Below is a small trained network, with its code and all its weights. Each question gives an input and a target symbol and asks what happens when units are switched off, that is, made to give their printed mean instead of their output.

import numpy as np


def w(rows, s, z=0):
    codes = np.array(rows[::2]) - 128.0
    scale = np.full(codes.shape[1], s)
    scale[-1] = z or s
    return codes * scale


def f(y):
    return np.maximum(y, 0)


def softmax(a):
    e = np.exp(a - a.max(-1, keepdims=True))
    return e / e.sum(-1, keepdims=True)


def log_softmax(a):
    a = a - a.max(-1, keepdims=True)
    return a - np.log(np.exp(a).sum(-1, keepdims=True))


def net(x, mask):
    ids = ['ΓΔΘΞΠΣΩαβεζημτφψ'.index(c) for c in x.split()]
    T = len(ids)
    res = E[ids] + P[:T]
    u = 0
    for l in range(2):
        q, k, v = (res @ M[l].T for M in (Q, K, V))
        z = softmax(np.where(np.tri(T) > 0, q @ k.T / 3**0.5, -1e9)) @ v
        res = res + np.where(mask[u], z, O[l][:, -1]) @ O[l][:, :-1]
        u += 1
        y = f(res @ A[l][:, :-1].T + A[l][:, -1])
        res = res + np.where(mask[u : u + 16], y, B[l][:, -1]) @ B[l][:, :-1]
        u += 16
    return log_softmax(res[-1] @ U[:, :-1].T + U[:, -1])


Q, K, V, O, A, B = {}, {}, {}, {}, {}, {}
E = w([
[221,96,82,65,132],'Γ',
[140,120,187,92,116],'Δ',
[67,120,139,60,56],'Θ',
[170,117,62,15,91],'Ξ',
[177,115,165,81,120],'Π',
[163,66,89,73,119],'Σ',
[177,88,159,75,106],'Ω',
[139,156,180,209,255],'α',
[34,156,191,107,142],'β',
[166,92,170,171,149],'ε',
[81,54,164,157,175],'ζ',
[100,96,177,237,121],'η',
[107,103,101,51,122],'μ',
[159,69,95,129,192],'τ',
[101,146,171,143,31],'φ',
[183,83,96,143,222],'ψ',
],0.008)
P = w([
[174,61,155,114,117],'0',
[11,159,174,47,178],'1',
[73,133,170,68,182],'2',
[99,122,171,68,182],'3',
[123,114,91,254,39],'4',
[101,135,112,160,91],'5',
[20,151,134,151,97],'6',
[77,148,159,56,165],'7',
[113,137,137,129,129],'8',
[177,104,123,205,115],'9',
[58,118,109,166,115],'10',
[76,112,123,158,139],'11',
[86,106,144,71,175],'12',
],0.0093)
Q[0] = w([
[112,117,155,70,97],'0.h0',
[123,79,249,1,233],'0.h0',
[123,140,45,214,97],'0.h0',
],0.0065)
K[0] = w([
[175,111,121,156,153],'0.h0',
[251,69,121,229,26],'0.h0',
[2,208,148,11,176],'0.h0',
],0.0066)
V[0] = w([
[253,83,176,190,178],'0.h0',
[2,217,170,129,211],'0.h0',
[36,112,195,64,11],'0.h0',
],0.0071)
O[0] = w([
[209,108,145,246,135,100],'0.h0',
[76,207,155,84,207,172],'0.h0',
[85,37,217,1,86,251],'0.h0',
],0.0073,0.0033)
A[0] = w([
[129,88,136,182,105,102],'0.n0',
[126,167,138,64,177,149],'0.n1',
[170,195,193,91,144,166],'0.n2',
[161,134,162,130,115,254],'0.n3',
[118,117,186,176,61,118],'0.n4',
[184,127,54,117,94,126],'0.n5',
[88,161,133,171,220,190],'0.n6',
[23,82,122,108,111,143],'0.n7',
[146,181,130,207,201,127],'0.n8',
[66,70,100,125,178,182],'0.n9',
[87,150,123,86,143,106],'0.n10',
[2,128,172,115,127,158],'0.n11',
[134,60,130,47,136,171],'0.n12',
[118,165,51,55,128,133],'0.n13',
[104,207,164,180,225,227],'0.n14',
[132,161,99,89,124,140],'0.n15',
],0.006,0.0051)
B[0] = w([
[129,98,153,199,187,134],'0.n0',
[128,113,148,153,176,177],'0.n1',
[87,62,90,103,188,162],'0.n2',
[138,1,129,115,128,204],'0.n3',
[115,90,169,156,127,141],'0.n4',
[213,73,75,105,179,132],'0.n5',
[148,132,138,63,51,178],'0.n6',
[202,145,130,122,93,224],'0.n7',
[153,122,106,123,28,147],'0.n8',
[192,86,187,86,175,203],'0.n9',
[143,137,123,158,149,164],'0.n10',
[194,105,103,122,135,255],'0.n11',
[151,107,166,69,97,215],'0.n12',
[115,129,175,194,133,152],'0.n13',
[122,95,93,58,24,193],'0.n14',
[107,114,156,190,148,142],'0.n15',
],0.0063,0.0078)
Q[1] = w([
[185,39,118,57,40],'1.h0',
[76,255,98,180,182],'1.h0',
[158,14,148,68,57],'1.h0',
],0.006)
K[1] = w([
[186,13,185,193,120],'1.h0',
[79,239,127,91,158],'1.h0',
[254,3,177,119,69],'1.h0',
],0.0068)
V[1] = w([
[117,103,187,105,254],'1.h0',
[246,109,50,143,162],'1.h0',
[109,117,160,249,167],'1.h0',
],0.008)
O[1] = w([
[31,7,184,224,109,113],'1.h0',
[162,181,90,240,76,246],'1.h0',
[146,176,254,180,192,83],'1.h0',
],0.0081,0.011)
A[1] = w([
[210,156,132,217,166,97],'1.n0',
[169,135,27,166,101,120],'1.n1',
[161,166,182,203,191,6],'1.n2',
[220,254,232,205,209,61],'1.n3',
[44,55,202,128,166,144],'1.n4',
[54,69,63,105,145,21],'1.n5',
[86,125,77,99,134,72],'1.n6',
[153,120,97,94,171,99],'1.n7',
[61,112,176,141,71,251],'1.n8',
[149,129,122,50,139,40],'1.n9',
[27,105,176,140,109,163],'1.n10',
[44,76,228,155,139,204],'1.n11',
[163,89,188,115,105,173],'1.n12',
[146,74,87,132,142,57],'1.n13',
[163,118,170,114,87,118],'1.n14',
[110,97,177,126,224,153],'1.n15',
],0.0069,0.0023)
B[1] = w([
[78,179,158,133,80,230],'1.n0',
[94,149,66,110,70,218],'1.n1',
[59,143,153,123,187,180],'1.n2',
[39,156,124,59,148,254],'1.n3',
[115,183,3,101,213,196],'1.n4',
[94,104,180,160,117,213],'1.n5',
[132,82,148,161,133,169],'1.n6',
[123,114,196,134,62,156],'1.n7',
[188,120,115,186,194,192],'1.n8',
[120,133,195,131,141,193],'1.n9',
[136,127,97,154,182,166],'1.n10',
[173,150,88,136,208,188],'1.n11',
[164,138,173,112,151,212],'1.n12',
[73,136,134,94,127,179],'1.n13',
[142,148,151,106,178,195],'1.n14',
[124,150,57,78,172,148],'1.n15',
],0.0062,0.008)
U = w([
[62,105,20,164,187,173],'Γ',
[59,106,175,208,109,211],'Δ',
[175,133,195,58,138,254],'Θ',
[168,93,145,180,101,110],'Ξ',
[223,77,188,215,97,137],'Π',
[9,176,81,137,107,66],'Σ',
[66,142,66,189,86,142],'Ω',
[235,122,119,183,188,101],'α',
[238,224,86,39,121,49],'β',
[62,134,238,151,161,11],'ε',
[136,164,3,115,92,183],'ζ',
[80,175,85,60,190,111],'η',
[30,68,164,88,55,65],'μ',
[216,89,168,208,90,119],'τ',
[158,109,115,201,86,121],'φ',
[193,122,101,149,116,130],'ψ',
],0.0049,0.0033)

Each question gives the input, a string of symbols that net reads in full, and the target symbol t.
The units are the heads (3 rows each of Q, K, V and O) and the neurons (one row each of A and B). Each row of codes is followed by its name. A weight is (code - 128) times the scale printed after its matrix; where a second scale follows, it is the last column's (O, A, B and U).
mask holds one flag per unit, layer by layer, with each layer's heads first. A switched-off unit (its flag False) gives its mean, the last column of its rows in O or B, instead of its output. The means were averaged over made-up inputs and are rounded, as every weight is.
A unit's drop is (log p(t) with every unit on - log p(t) with that unit switched off) / (log p(t) with every unit on - log p(t) with every unit switched off).
The circuit of an input: a set's keep is (log p(t) with only the set's units on - log p(t) with every unit switched off) / (log p(t) with every unit on - log p(t) with every unit switched off). Starting from the 12 units with the biggest drops (on a tie, the unit counted first), units are removed one at a time, each time the one whose removal leaves the highest keep (on an exact tie, the one counted first), for as long as the keep stays at least 0.8.
circuit, biggest first: the units of the circuit, biggest drop first
most important unit: the unit with the biggest drop
top k neurons: the k neurons with the biggest drops, biggest first
k most important neurons of layer l: the k neurons of layer l with the biggest drops, biggest first
input Θ Θ Ξ, target μ: circuit, biggest first -> 1.h0, 0.h0, 1.n5
input Θ β Π β Θ ε Θ Ξ Γ Θ Θ, target μ: circuit, biggest first -> 1.h0, 0.h0
input Θ φ Θ β φ ε Ξ β, target μ: circuit, biggest first -> 1.h0, 0.h0, 1.n5
input Θ β Ω φ Π Θ Θ τ β ζ, target μ: circuit, biggest first -> 0.h0, 1.h0, 1.n5
input β α β ζ Σ Θ μ, target Γ: most important unit -> 1.h0
input α ψ τ Θ Θ φ Θ α, target β: top 2 neurons -> 0.n14, 0.n8
input α Θ Ω Δ β ψ Θ β τ, target β: circuit, biggest first -> 0.h0, 1.h0, 0.n8, 0.n14
input α Θ Θ ψ, target β: top 4 neurons -> 0.n8, 0.n14, 0.n6, 0.n9
input α α α φ ψ, target β: circuit, biggest first -> 0.h0, 1.h0, 0.n14, 0.n8
input α τ Γ Θ β Θ Ξ Π, target β: top 3 neurons -> 0.n8, 0.n14, 0.n6
input α Θ Θ ζ α β β Θ Θ, target β: top 2 neurons -> 0.n8, 0.n14
input Θ Θ Θ Θ Θ Θ μ, target μ: circuit, biggest first -> 1.h0, 0.h0
input α τ Γ ε, target β: top 3 neurons -> 0.n8, 0.n14, 0.n6
input β Θ α Ω ε τ μ Θ α, target Γ: top 2 neurons -> 1.n4, 0.n7
input ε Θ Ω, target ε: 2 most important neurons of layer 0 -> 0.n0, 0.n14
input α Θ φ Θ Θ Θ ζ β Θ β α, target β: top 3 neurons -> 0.n8, 0.n14, 0.n6
input β β ε α Γ, target Γ: most important neuron of layer 1 -> 1.n4
input β Θ β β Θ Γ α φ Ξ φ Σ, target Γ: 2 most important neurons of layer 0 -> 0.n14, 0.n6
input α φ α τ ζ Δ τ β Θ Δ Ω, target β: top 3 neurons -> 0.n8, 0.n14, 0.n6
input φ ζ ζ, target Θ: top neuron -> 0.n9
input α α β Θ Ξ Θ φ, target β: top 3 neurons -> 0.n8, 0.n14, 0.n6
input ψ ε α β, target Σ: top 2 neurons -> 1.n3, 1.n0
input β Ω η Θ τ, target Γ: 3 most important neurons of layer 0 -> 0.n14, 0.n6, 0.n8
